K_207: [128 124 122 118  93 118 161 167 128 114 125  84 174 146 105  93 100 132
 135 121 159 148 125 127 136 126 122 102 144 176 114  96]
K_314: [118 115 121 145 162 130  93 116 119 116 141 149  85 121 146 167 169 109
 104 123  96 117 115 114 105 115 120 111 128  86 142 167]
K_556: [138 146 139 168 159 141  89 161 129 106 177 107  84 144 137 159 175 124
 114 141 106 125 143 134 128 139 147 130 178  83 166 166]
K_383: [138 146 139 168 159 141  89 161 129 106 177 107  84 130 142 159 175 124
 139 141 106 125 142 134 128 139 147 130 178  83 178 166]
K_936: [144 156 151 138 140 143 111  96 142 164 136 164  94 117 143 135 126 143
 141 150 115 109 155 148 148 150 151 148 127  93 140 131]
K_548: [166 181 167  90 128 158 180  80 162 177  85 133 175 103 140 114  99 185
 197 167 176 117 179 174 178 179 175 185  83 170 122  97]
K_508: [166 181 167  90 128 158 180  80 162 177  85 133 175 103 140 114  99 185
 197 167 176 117 179 174 178 179 175 185  83 170 122 111]
q: [138 146 139 168 159 141  89 161 129 106 177 107  84 130 142 159 175 124
 139 141 106 125 142 134 128 139 147 130 178  83 178 166]	K_383
succ: [120]	[111]

K_443: [103  63 119 177 116 119 108 135  94 135]
K_245: [162  91  95  59 112 154  62 118 172 121]
K_819: [142 200 123 103 190  70 120 132 187 104]
K_513: [100 112 101  76 104  57  84  90  84 131]
K_244: [ 89 202 198  98 147 137 124  97  79  82]
succ: [132]	[187]
succ: [100]	[112]
succ: [198]	[98]
succ: [124]	[97]

K_745: [123 131 134 131 130 128 133 130 130 147 128 132 147 129 131 139 133 126
 132 156 129 130 128 129 129 129 131 132]
K_122: [126 131 133 150 132 130 135 129 130 137 130 131 140 128 131 132 131 127
 132 139 130 128 131 124 129 130 133 133]
K_394: [133 131 144 132 132 130 143 129 133 150 129 130 202 130 139 144 131 130
 134 161 128 126 129 132 129 131 133 135]
K_264: [130 132 140 132 134 128 132 128 128 133 129 136 135 130 134 131 131 126
 148 139 128 133 130 125 133 129 135 134]
K_12: [132 131 137 129 130 129 133 131 131 147 129 129 154 130 134 143 129 126
 133 170 128 128 129 129 129 130 132 135]
K_75: [132 132 142 143 137 130 134 128 129 136 129 133 140 128 134 131 129 135
 138 137 129 125 129 127 132 131 139 131]
K_428: [133 131 132 129 129 128 131 127 129 144 128 139 132 129 131 135 133 130
 132 149 129 133 129 131 129 128 130 128]
K_484: [125 132 139 138 135 129 128 129 129 137 130 126 142 129 134 133 132 129
 134 138 129 131 129 117 130 130 135 133]
K_412: [128 130 131 127 129 128 131 128 130 156 128 137 136 129 132 146 128 131
 133 158 129 128 129 119 128 128 130 138]
K_346: [130 131 133 139 131 129 135 132 129 140 129 131 138 130 130 132 130 127
 130 141 130 127 130 150 129 129 133 132]
K_250: [126 133 143 139 142 129 131 128 128 133 129 140 134 128 132 130 128 127
 156 132 128 128 128 104 139 129 142 125]
succ: [104]	[139]
q: [132 132 142 143 137 130 134 128 129 136 129 133 140 128 134 131 129 135
 138 137 129 125 129 127 132 131 139 131]	K_75
q: [128 130 131 127 129 128 131 128 130 156 128 137 136 129 132 146 128 131
 133 158 129 128 129 119 128 128 130 138]	K_412

K_992: [141 134 121 139 154 148 151 103 129 114 135 132 163 153 144 107 137 112
  90  93 133 136 140 119 131 154 141 153 142 142 144 157 109 129]
K_939: [147 141 132 142 151 150 122 195 164 134  91 138 116  99 124 135 102 165
 194 199 148 149 148 136 111 141 125 121 148 160 142  85 129 151]
K_320: [ 96 106 128 108  94 109 127 138 115 138 163 105  91 131  92 148 145 118
 129 156  99 108 109 135 149 102 107  96 106 109 105 135 150 119]
K_654: [156 169 132 153 157 155  85 112 146 203  84 155 183  76 136 185 111 140
 142  89 171 180 155 185 114 162 156 165 168 158 170  76 191  98]
K_534: [147 141 120 142 151 150 122 195 164 134  91 138 116  99 124 135 102 165
 146 159 148 148 156 154 116 159 161 148 156 164 148 129 120 141]
K_452: [141 134 121 139 154 148 151 103 129 114 135 132 163 153 144 107 120 112
 143  93 133 136 140 119 131 154 141 153 142 142 144 157 109 129]
succ: [199]	[148]
q: [147 141 132 142 151 150 122 195 164 134  91 138 116  99 124 135 102 165
 194 199 148 149 148 136 111 141 125 121 148 160 142  85 129 151]	K_939
succ: [168]	[158]
q: [156 169 132 153 157 155  85 112 146 203  84 155 183  76 136 185 111 140
 142  89 171 180 155 185 114 162 156 165 168 158 170  76 191  98]	K_654
succ: [160]	[142]
succ: [170]	[76]
q: [ 96 106 128 108  94 109 127 138 115 138 163 105  91 131  92 148 145 118
 129 156  99 108 109 135 149 102 107  96 106 109 105 135 150 119]	K_320

